What each symbol does to the objects:
* | d z y t h u
gg | gs cf bq jt jc hr
ht | bn ld nr tc mj qh
ph | rl th jj jc mh pm
dt | sd sl dq ls tt gm
fl | nq rp lq tj sj sb
lm | lf mj fh rj hr gs
qt | sj z875 pr sz nr gd
tj | rn nq fl gt jb lq
jr | gg bq rl zl qs th
rg | fp mm zz sn lq rn
jm | qs pg mh ll ls dj
sn | lj fp rg dl fl zz
cr | ls dt br gm jf jh
zl | jt gg jr hr pm rl
nr | ld lb qh ht qr nz
gm | lc ls cr dq zd br
fd | cr br tt dn dl tb
rl | bq hr th jr pg hj
hr | bd jt zl bq jj jr
lq | rp gt sb fl z875 fg
rc | sb fg jb zj gd sj
nz | tc ht zt qh lm cp
tc | gd bn ht lb lf nr
cf | rj lm bd gs rl jt
tg | fl lq zj fg qt rc
qr | cp pb rj mj gg lm
bn | sz qt ld gd zt lb
dn | gm cr fd jh mm tt
tt | br jh tb fd sn zd
lc | bf cq ls sl dn dt
cq | jm mh sd bf cr sl
lj | tt tb fp jf nq mm
sl | dj bf lc sd jh ls
mp | jj pm ll pg sl jm
pb | qh nz lf cp cf mj
hj | zl jr jc th ll ph
sj | tg zj z875 jb ld z696
bq | cf bd hr gg ph zl
z875 | zj rc z696 sj lb sz
lb | pr gd tc ld pb ht
zd | dn fd jf tb zz lj
tb | jh dn zd tt rg jf
sz | jb sj qt z696 ht pr
jc | jr rl ph hj jm jj
zz | mm dl rn rg sb nq
sd | mh dj sl cq br lc
zj | lq sb rc tg pr jb
nq | sn rg rp rn tg gt
rp | rg zz gt nq zj tj
rn | dl sn nq zz fg rp
pg | ph jj mp qs sd ll
gt | zz rn tj rp rc fl
mh | pg mp dj jm dt bf
gs | qr rj cf fh jr bd
mm | zd jf dl fp gt sn
ll | pm qs jm mp lc mh
pr | z875 z696 gd qt qh bn
jb | fg tg sj rc bn z875
fg | tj fl tg sb sz zj
gd | z696 sz bn pr nz ld
dj | mp ll bf mh dq cq
jf | fd tt lj zd rn fp
bd | lm fh jt cf th gg
cp | nr qh pb zt gs lf
ls | cq sd dt lc fd dq
bf | ll jm cq dj gm sd
jj | th hj pm ph dj qs
pm | hj jc qs jj bf pg
br | dt dq jh cr lj dn
jt | fh gs gg bd hj bq
zt | ht nr cp nz fh pb
lf | nz zt mj pb bd qr
dl | jf lj sn mm tj rg
fp | tb zd mm lj rp dl
rj | pb lf lm qr bq fh
qh | lb tc nz nr rj zt
fh | mj qr gs lm zl cf
th | hr zl hj rl mp jc
z696 | rc jb sz z875 tc qt
mj | zt cp qr lf jt rj
jh | dq gm dn br fp fd
ld | qt pr lb bn cp tc
qs | jc ph pg pm cq mp
sb | gt tj fg lq z696 tg
dq | sl lc gm dt tb cr

The rows follow the links: the fewer symbols apart two objects are, the more alike their rows tend to be.

Each row is also shifted at random along 3 hidden directions that mean nothing.

Some objects, each with a row of numbers:
nq
[ -71  -80  188   13   24  110  116 -144   57   94   -8   53  -33   68    9  102  -21   23   22 -174  -43   13   -1   11   86   16  -12   -4  -52   29   14  -62  137   20  -26  -86   44  168   30   32   19 -129   28  -72 -154   51  110   81  -69   29]
cf
[ 209   47  -91   42   22 -145   20  208   17  -57  -10   -9  -15    0  -54  -98   70   22   33  118 -103   64  -64   29 -118  -23   -3  116  -67  -21  -10  -13 -106  -14   11  100  -41 -121  -71  -17  -46   55   -7   81  147 -118 -112   22   32   34]
gt
[ -30  -66  157   45   32  110   38 -109    2   81    5    7  -36   59  102   69  -21   38   83 -109 -114  -22   19   51  143   -3   59 -147  -78   54   15   -1  113   91   -9  -29   15  118   57   46   67  -79  -26 -114 -156   10    6  110  -68  -23]
pr
[  -1  -91   93  126  -46  -85  -35  -25  -99   47   39   43   79  -54  -42 -113   92   23   -7   24  -39   80    1 -163   91  109   62  -19   -1  126   62  -64  -77   12  -31 -116   20  -87   39  -11  -26  -75  -12  -52  -59 -173  -32   22 -122   38]
cp
[ 373  -16  123   49   75  -88   76  183  128   67 -106   24   45   25  -58  -60  185   50   37    9  -61  103 -114  -64  -13   75   45  115 -122  -20  -56   -3  -37   26    5  -40    6  -69   35  -30  -99  -37   -6  104   18 -126    1   28  -95  110]
ls
[ -49   56 -123  -73   -4  116   20  -62    8  -41  -44  -89 -102  167   29   87 -154   23   -5  -68  -30  -65   16  178 -117 -107  -92   69   25  -79    9  -11   56  -85    4  134 -110   92   78  -96   65   40   36  -49   29  163   20  -30  149   34]
jj
[ 111   69  -98 -127   -1  -51   32   95  100  -74  -23   54   33 -100 -117   36   14  -89 -102   47  212   11  -28  -42 -135  -18  -77  150   92  -98  -57   11  -28  -85   19  -13   65  -21 -133   41  -87   52   48  175  111   87  103 -124   62  -10]
bq
[ 268   41 -147   17  -25 -173   11  162   -8  -87   40   40    3  -69 -112  -88   29  -32  -48  123   -3   58  -35  -13 -162  -33  -52  160   28   10   21  -59 -129  -75    7   54   -4 -113 -160    1  -49   46   37   87  176  -81  -60  -48   55    7]
jt
[-233   45 -100    7  -11 -139   46  161    8  -38  -47  -31  -25   64 -115 -106   72   46   -9   87  -54  104  -70   -2 -170    7  -60  256  -28  -68  -24  -40 -106  -94   16   72  -84 -113   20 -123  -90   53   19  108  167  -81  -43  -34   45  132]
tb
[-161  -14  -60  -29  -71  134 -107 -225 -111   -2   40  -44    5   26   63   59 -150  -23  -57  -68  103 -101   93   -1   52  -15  -28 -116  134   28   53   -1   35  -42  -27  -22  -25   61  105  -45   81   -1    4 -113  -82  128   58  -73   45  -45]
jh
[-121   -5  -99  -39  -81   59   27 -167  -81  -64   97   42  -63  -12  -41   76 -184  -54  -79  -61   50  -49   83   49  -76  -90 -106   51  113   48  100 -111   34  -98  -18    7   22  111 -121   42   76  -35   68  -85  -13  126   53  -38   90  -66]
fg
[ -63  -96  124  116   -8  -32   95  -79  -51   23  130   91  -51  -59   12   -1  -27    3   78  -43 -195   36   27   22  110  -35   44  -88  -88  138   87 -102   47   84  -19  -40   74   85 -178  149   64 -108   -4 -123  -94 -103  -61  168  -82  -86]
sn
[ 136  -54  120  -13   14  164   -9 -188    0   78  -15    9   14   52   57   98  -61    6  -19 -143   62  -50   44  -15  103   25    2 -115   42   42   30   -9  105   13  -17  -82   22  128   98    4   61  -88   10  -93 -168  107  100   -9  -40  -25]
pm
[  10  110 -129 -134   16    6 -102   87   66  -73  -35  -46   46  -97   36   40    3  -61  -41  101  213  -91    1    3  -36  -14    9  -77   81 -140 -100  154  -19   13   45   40   12  -69  -17   19  -31  147  -31  140   95  108   23 -106   80  -76]
rg
[  74  -35  116  -11   23  180  -75 -175  -13   82  -28  -50   18   62  131   89  -49   18   30 -114   35  -86   55   14  172   23   63 -219   17   14   15   72  114   72  -10  -45   -6   99  171   -9   80  -32  -34 -117 -179   93   65   16  -43  -42]
zt
[ 199   -7  123   36   69 -127   46  179  102   31  -15   91   65 -125  -30  -51  178  -10   53   72  -27   76  -70  -79   61   63   89  -19  -98    5  -59   37  -29  102   19  -68   94  -75 -121  115  -85  -10  -33  108   25 -144  -31   66 -103  -21]
mh
[ 173   92  -86 -129   59   86   16   45  131  -33  -85  -55  -44   59   29  110  -56  -16  -11  -26   94  -70  -20  126  -89  -70  -49   22   -1 -156  -83   90   60  -23   27   99  -33   51   19  -23    1   84    6   87   54  171   49  -61  113   -3]
fh
[-271   49  -54   15   30 -128   -3  213   24  -26  -36  -48  -22    6   13  -89  109   50   87  130 -121   48  -58   45  -30    3   52   24 -111  -77  -83   90  -65   61   42  102  -66 -124   19  -36  -58  104  -51   87  135 -109 -133   54   12   40]
rp
[  -1  -89  194   27   44   86  161 -134   80   90    5   88  -40   62  -23  102  -11   11   22 -177  -80   47   -6    8   61   -7  -40   40  -61   51   33 -106  131   17  -27  -97   68  188  -33   60   21 -146   47  -70 -148   32  105   90  -74   24]
fd
[ -69  -27  -63  -33  -66   99   14 -206  -83  -26   50   12  -31   48  -53   68 -168  -34  -98 -100   78  -36   69    9  -68  -52 -106   68  126   60   99 -117   30 -123  -31  -21   -6  110  -10  -31   56  -64   74  -94  -47  137   93  -74   66   -3]
jm
[-125  138 -107 -155   46   52  -69   74   87  -99    3  -42  -20 -125  131  109  -42  -82   30   90  125 -146   32  123   33  -91   43 -212   24 -158 -127  209   60  102   60  104   41    3 -113  133   32  165  -65   97   76  158  -18  -25  101 -177]
mj
[ 421   20   38   56   73 -126   35  219   96    4  -36   29   18  -43   -6  -58  141   24   76   91 -105   51  -80   13    2   15   69    4 -122   -7  -54   37  -46   80   21   40   17  -95  -87   64  -45   27  -36   94   74 -139 -107   81  -47    6]
sl
[ -29   70 -104  -92   15   70   64  -11   61  -73   13  -15 -105   35   16  116 -136  -32    1  -31   -2  -71   28  171 -111 -140  -73   31    9  -78  -20    7   68  -27   17  117  -15  106 -106   39   43   46   21   19   58  167   24    8  133  -59]
mm
[-113  -25   54  -32  -19  156 -102 -208  -49   42   23  -34   29  -15  121   92  -80  -26   -7  -78  105 -111   83  -23  168   15   45 -230   72   22   10   64   87   55   -4  -66   31   85  103   27   75  -16  -28  -97 -155  119   63  -24  -20  -80]
hr
[ -87   47 -144  -23  -29 -155   22  139   -8  -76   10   19   14  -49 -135  -83   42  -24  -64  113   36   62  -36  -38 -167   -4  -66  201   36  -32  -11  -51 -115  -94   16   37  -12 -117  -99  -40  -87   58   27  113  172  -60  -31  -67   57   42]
ll
[  78   98  -79 -146   46   79    3   55  135  -23 -114  -55   -9   61    1   95  -19  -14  -37  -17  141  -53  -14   79  -94  -36  -57   70   26 -168  -91   97   46  -52   29   70  -35   33   61  -54  -39   80   13  119   66  168   87 -100   96   32]
jr
[ 464   64 -197  -16  -27 -159  -71  151  -33 -137  100   58   42 -224  -64  -63  -12 -108  -57  189  105  -26   30  -30  -95  -51    0  -20   85   37   22    1 -136  -13    5   38   70 -130 -286  140   -9   87   -1   88  161  -45  -96  -64   66 -141]
rc
[-257 -109  113  133  -40  -13   71  -95  -91   91   16   18  -25  136  -40  -70   23   92   26  -95 -198  104  -10  -30   31   58  -17  106  -69  106   78 -136    1  -29  -35  -52  -53   34  121  -92    3 -128   21 -127  -90 -125  -14   95  -89  121]
tt
[-123    2  -94  -28  -70  150 -140 -208 -135   -6   45  -79   -1   50  100   54 -166   -5  -41  -50   98 -129  107   25   54  -34   -8 -157  127   30   62   32   26  -25  -18   17  -66   52  140  -72  110   29   -7 -134  -80  135   13  -70   62  -55]
lj
[ 105  -66   46  -33  -38  107   36 -220  -21   34   50   73   10  -18  -46   89 -112  -66  -94 -141  127  -30   60  -58    7   -7  -74   24  111   69   78 -107   66  -79  -41 -112   75  139  -43   42   45 -109   67  -66 -114  119  146  -49   -4  -31]

Where do the symbols, taken in turn from left to right, take each start?
Answers are names.
[-268   45   67   14   66 -102  -12  210   72   16  -47  -31   14  -60   63  -69  180   35  107  121  -92   27  -67   -7   88   54  113  -94 -132  -81 -118  145  -24  150   46   33    5 -119   19   39  -69   77  -83  108   72 -126  -98   88  -65   -5]
z t => nz
[ -91   43   12   25   53 -125   40  213   70   -7  -49  -20  -14    9  -12  -79  137   47   81  104 -119   74  -80   28  -36   17   50   64 -130  -63  -89   56  -49   61   38   71  -28  -99  -19   -5  -80   56  -41   97  109 -117  -94   66  -17   48]
u u => cf
[ 128  -53  149   56   33  -77   24   81   49   87  -64   41   92  -17  -69  -87  188   31   -5   -1   15  108  -73 -164   51  150   43   78  -46   27  -32  -17  -44   10  -11 -130   31  -75   93  -40 -108  -65    1   74  -36 -149   31  -10 -136  115]
z z => pr
[-392  -75  101   91  -48  -85  -61  -11 -104   54   38   29   84  -70   -6 -117  127   12   10   54  -15   64    2 -170  137  131   85  -58   -6   81    8    6  -61   46   -7 -120   29  -99   82  -12  -50  -35  -31  -19  -58 -168  -28   20 -124   34]
h u => cp
[ 167   30 -122  -39  -14   62   57  -80    3  -76   47   -6 -101   44  -25   94 -187  -36  -33  -60   -9  -51   38  150 -137 -152 -109   70   44   -4   58  -88   50  -84  -11  109  -13  124 -126   29   80    5   58  -50   35  144    8   -6  132  -49]
y t => dt
[ 158   64  -94 -101   36   74   72    2   89  -64  -18  -11  -92   66   -4  121 -119  -16  -10  -54    8  -53   -2  170 -126 -130  -84   72    1  -92  -14   -2   72  -50   10  111  -29  108  -85   15   37   41   31   20   53  166   34   -8  133  -27]
y h z => gm
[ -73   16 -132  -31  -65   70  -26 -151  -94  -74   97    2  -63  -15   24   66 -191  -55  -46  -28   30  -84   90   90  -40 -112  -63  -49  107   41   78  -50   28  -54  -16   56   -6   86 -101   48  106   12   29 -102    5  118    5  -27  110 -101]
u z u => jh
[ -31  -10  129   25   40 -105  -22  143   45   25   -3   56   86 -155   22  -63  191  -15   55  100    2   35  -45 -113  139   90  117 -122  -71   -4  -82   93  -31  139   18  -80   92 -104  -66  110  -73   13  -64   87   -2 -144  -41   52 -123  -51]
t u => nz
[ 130 -106  112  151  -16   18   45  -91  -81   91    0  -12  -30  173   -4  -68   -2  103   52  -97 -215   66   -7    2   29   36    4   61  -81  131  101 -124   -3  -23  -38  -12  -78   41  139 -103   46 -121   14 -158 -107 -117  -36   90  -76  122]
t u t => zj
[  97   77  -88 -118   40   95   70    9  108  -39  -66  -33  -86   94    8  114 -100  -12   -8  -61   22  -59   -5  166 -132 -105  -88   82    0 -124  -37   21   75  -59   15  119  -45   93  -18  -25   16   47   25   41   51  178   50  -21  119    6]
t u => sd
[ 266  -24  134   50   61  -76   48  148   97   77  -90   29   61   -6  -52  -73  192   35   26   17  -23   98  -93 -102   34  108   56   79  -89   -1  -53   12  -33   41    4  -70   26  -74   58  -23  -99  -35   -7   94   -7 -140   12   18 -116   94]
d h => lf
[-192  106 -143 -129   -4  -15 -112   89   32  -70  -40  -51   47  -78   13    0   18  -51  -59  120  200  -61    6  -28  -50    9    2  -27   96 -136  -95  142  -54  -22   37   32   -6  -99   29  -17  -57  145  -25  136  113   84   13 -134   75  -35]
h y => dj
[-264   86  -58 -158   22  -32   71   94  132  -73  -18   66   14 -121 -106   75   23 -106  -89   32  207   -3  -34  -15 -117  -36  -80  134   73 -144  -99   39   23  -55   32  -21   93   22 -162   75  -98   57   36  194  114  131  122  -96   68  -34]
z d => rl
[-286   50  -88   12  -15 -202   64  204   14  -92   48   47  -22 -109  -87  -88   73  -36    6  144  -64   72  -43    3 -110  -31   -6  133  -36  -33  -35   -9  -90    2   31   60   21 -110 -204   72  -69   66    0  118  181 -102 -101   33   26  -25]
z h => zl
[ -66   27 -126  -51  -29   74   36  -97  -23  -61   22  -33  -97   98  -15   83 -183  -11  -37  -71   -8  -45   37  131 -133 -115 -113   86   55  -18   52  -71   50  -97   -5   95  -52  110  -36  -33   72    3   59  -65   28  151   30  -24  126  -11]
h h h => lq
[  51 -112   89  143  -56  -57   -3  -64 -118   75   12   14   32   70  -56 -120   37   72   -3  -31 -123   99   -7 -111   42   84   13   77  -24  149   99 -136  -60  -41  -47  -82  -31  -41  114  -98   -3 -114   18 -107  -79 -162  -24   34 -103  108]
z u h => lb
[-369   38 -127  -62  -51   61    9 -119  -62  -88   86   -9  -88    6   22   84 -182  -48  -29  -23    4  -77   72  122  -62 -123  -71  -19   73  -15   37  -28   51  -48    8   84  -17   97 -104   37   79   34   18  -61   34  136  -10   -6  112  -95]
t t z => sl
[-265 -104  179   83   19   80  141 -124   15  118  -41   -9  -67  207  -10   15    4   95   47 -188 -195   80  -32   25   29   32  -40  119 -119   41   33 -106   91  -19  -30  -40  -54  131  152 -100    5 -144   40 -110 -132  -32   58  104  -73  144]
y u => tg
[-401  -45    8  -52  -63  117    6 -225  -68    5   40   20   -1   12  -36   77 -112  -46  -86 -112  127  -29   61  -47    3   -1  -89   32  124   24   51  -69   66  -87  -24  -84   27  120   37  -26   23  -63   57  -65  -89  142  134  -67   17   -6]
h d => mm
